Below is a small trained network, with its code and all its weights. Each question gives an input and a class and asks what happens when units are switched off, that is, made to give their printed mean instead of their output.

import numpy as np


def w(rows, s, z=0):
    codes = np.array(rows[::2]) - 128.0
    scale = np.full(codes.shape[1], s)
    scale[-1] = z or s
    return codes * scale


def norm(h):
    return h / np.sqrt((h * h).mean(-1, keepdims=True) + 1e-5)


def f(y):
    return y / 2 * (1 + np.tanh(0.7978845608 * (y + 0.044715 * y**3)))


def log_softmax(a):
    a = a - a.max(-1, keepdims=True)
    return a - np.log(np.exp(a).sum(-1, keepdims=True))


def net(x, mask):
    res = np.array(x, float).reshape(1, 2) / 4 @ E
    u = 0
    for l in range(3):
        y = f(norm(res) @ A[l][:, :-1].T + A[l][:, -1])
        res = res + np.where(mask[u : u + 6], y, B[l][:, -1]) @ B[l][:, :-1]
        u += 6
    return log_softmax(norm(res)[-1] @ U[:, :-1].T + U[:, -1])


A, B = {}, {}
E = w([
[254,79,112,161],'x0',
[33,15,164,153],'x1',
],0.0045)
A[0] = w([
[126,90,103,117,43],'L0N0',
[76,1,91,79,252],'L0N1',
[100,165,126,166,175],'L0N2',
[144,159,44,124,70],'L0N3',
[193,125,110,169,95],'L0N4',
[111,136,112,84,115],'L0N5',
],0.01,0.0022)
B[0] = w([
[60,116,157,113,124],'L0N0',
[194,161,111,145,254],'L0N1',
[254,139,187,148,149],'L0N2',
[103,128,50,206,153],'L0N3',
[204,212,244,170,173],'L0N4',
[189,38,199,133,137],'L0N5',
],0.0053,0.0063)
A[1] = w([
[106,168,183,122,3],'L1N0',
[99,81,174,133,22],'L1N1',
[247,155,192,148,173],'L1N2',
[124,23,107,176,131],'L1N3',
[60,179,169,85,126],'L1N4',
[145,148,146,124,11],'L1N5',
],0.013,0.00068)
B[1] = w([
[170,90,30,121,144],'L1N0',
[118,172,195,47,139],'L1N1',
[82,100,123,110,247],'L1N2',
[111,241,152,122,160],'L1N3',
[255,90,24,188,155],'L1N4',
[66,103,126,67,141],'L1N5',
],0.0067,0.015)
A[2] = w([
[148,202,81,70,105],'L2N0',
[201,83,236,161,104],'L2N1',
[138,228,142,78,158],'L2N2',
[164,67,216,142,5],'L2N3',
[119,152,233,110,64],'L2N4',
[148,1,158,219,22],'L2N5',
],0.0093,0.0031)
B[2] = w([
[102,246,208,134,226],'L2N0',
[137,47,23,143,164],'L2N1',
[63,224,171,75,254],'L2N2',
[255,126,83,186,137],'L2N3',
[176,199,88,110,171],'L2N4',
[155,238,109,120,166],'L2N5',
],0.0063,0.0048)
U = w([
[70,229,164,72,170],'0',
[199,92,29,139,162],'1',
[6,23,144,71,135],'2',
[109,81,175,187,2],'3',
],0.018,0.01)

Each question gives the input, the list of numbers given to net, and the class t.
The units are the neurons (one row each of A and B). Each row of codes is followed by its name. A weight is (code - 128) times the scale printed after its matrix; where a second scale follows, it is the last column's (A, B and U).
mask holds one flag per neuron, layer by layer. A switched-off neuron (its flag False) gives its mean, the last column of its row in B, instead of its output. The means were averaged over made-up inputs and are rounded, as every weight is.
A unit's drop is (log p(t) with every unit on - log p(t) with that unit switched off) / (log p(t) with every unit on - log p(t) with every unit switched off).
The circuit of an input: a set's keep is (log p(t) with only the set's units on - log p(t) with every unit switched off) / (log p(t) with every unit on - log p(t) with every unit switched off). Starting from the 12 units with the biggest drops (on a tie, the unit counted first), units are removed one at a time, each time the one whose removal leaves the highest keep (on an exact tie, the one counted first), for as long as the keep stays at least 0.8.
circuit, biggest first: the units of the circuit, biggest drop first
top k neurons: the k neurons with the biggest drops, biggest first
top k neurons in layer l: the k neurons of layer l with the biggest drops, biggest first
drop when u is switched off: that unit's drop, to one decimal
input [4,8], class 0: circuit, biggest first : L1N3
input [1,-3], class 2: top 2 neurons in layer 2 : L2N0; L2N2
input [4,3], class 1: top 3 neurons : L0N1; L0N4; L2N2
input [-3,-3], class 2: top 2 neurons : L0N2; L0N5
input [3,2], class 2: top 2 neurons : L1N2; L1N4
input [0,-2], class 2: top 2 neurons : L1N4; L1N3
input [-3,0], class 2: top 2 neurons : L0N2; L0N5
input [-3,-1], class 2: top 3 neurons : L0N2; L0N5; L0N0
input [2,1], class 2: top 2 neurons : L1N2; L1N4
input [1,-2], class 2: top 2 neurons : L1N4; L1N3
input [-4,-2], class 1: top 2 neurons : L0N1; L1N4
input [-3,1], class 2: top 2 neurons : L0N2; L0N5
input [-4,8], class 0: drop when L0N5 is switched off : 0.0
input [6,-7], class 0: circuit, biggest first : L1N4
input [-7,4], class 1: drop when L1N4 is switched off : 1.1
input [-8,-4], class 1: drop when L1N4 is switched off : 0.7
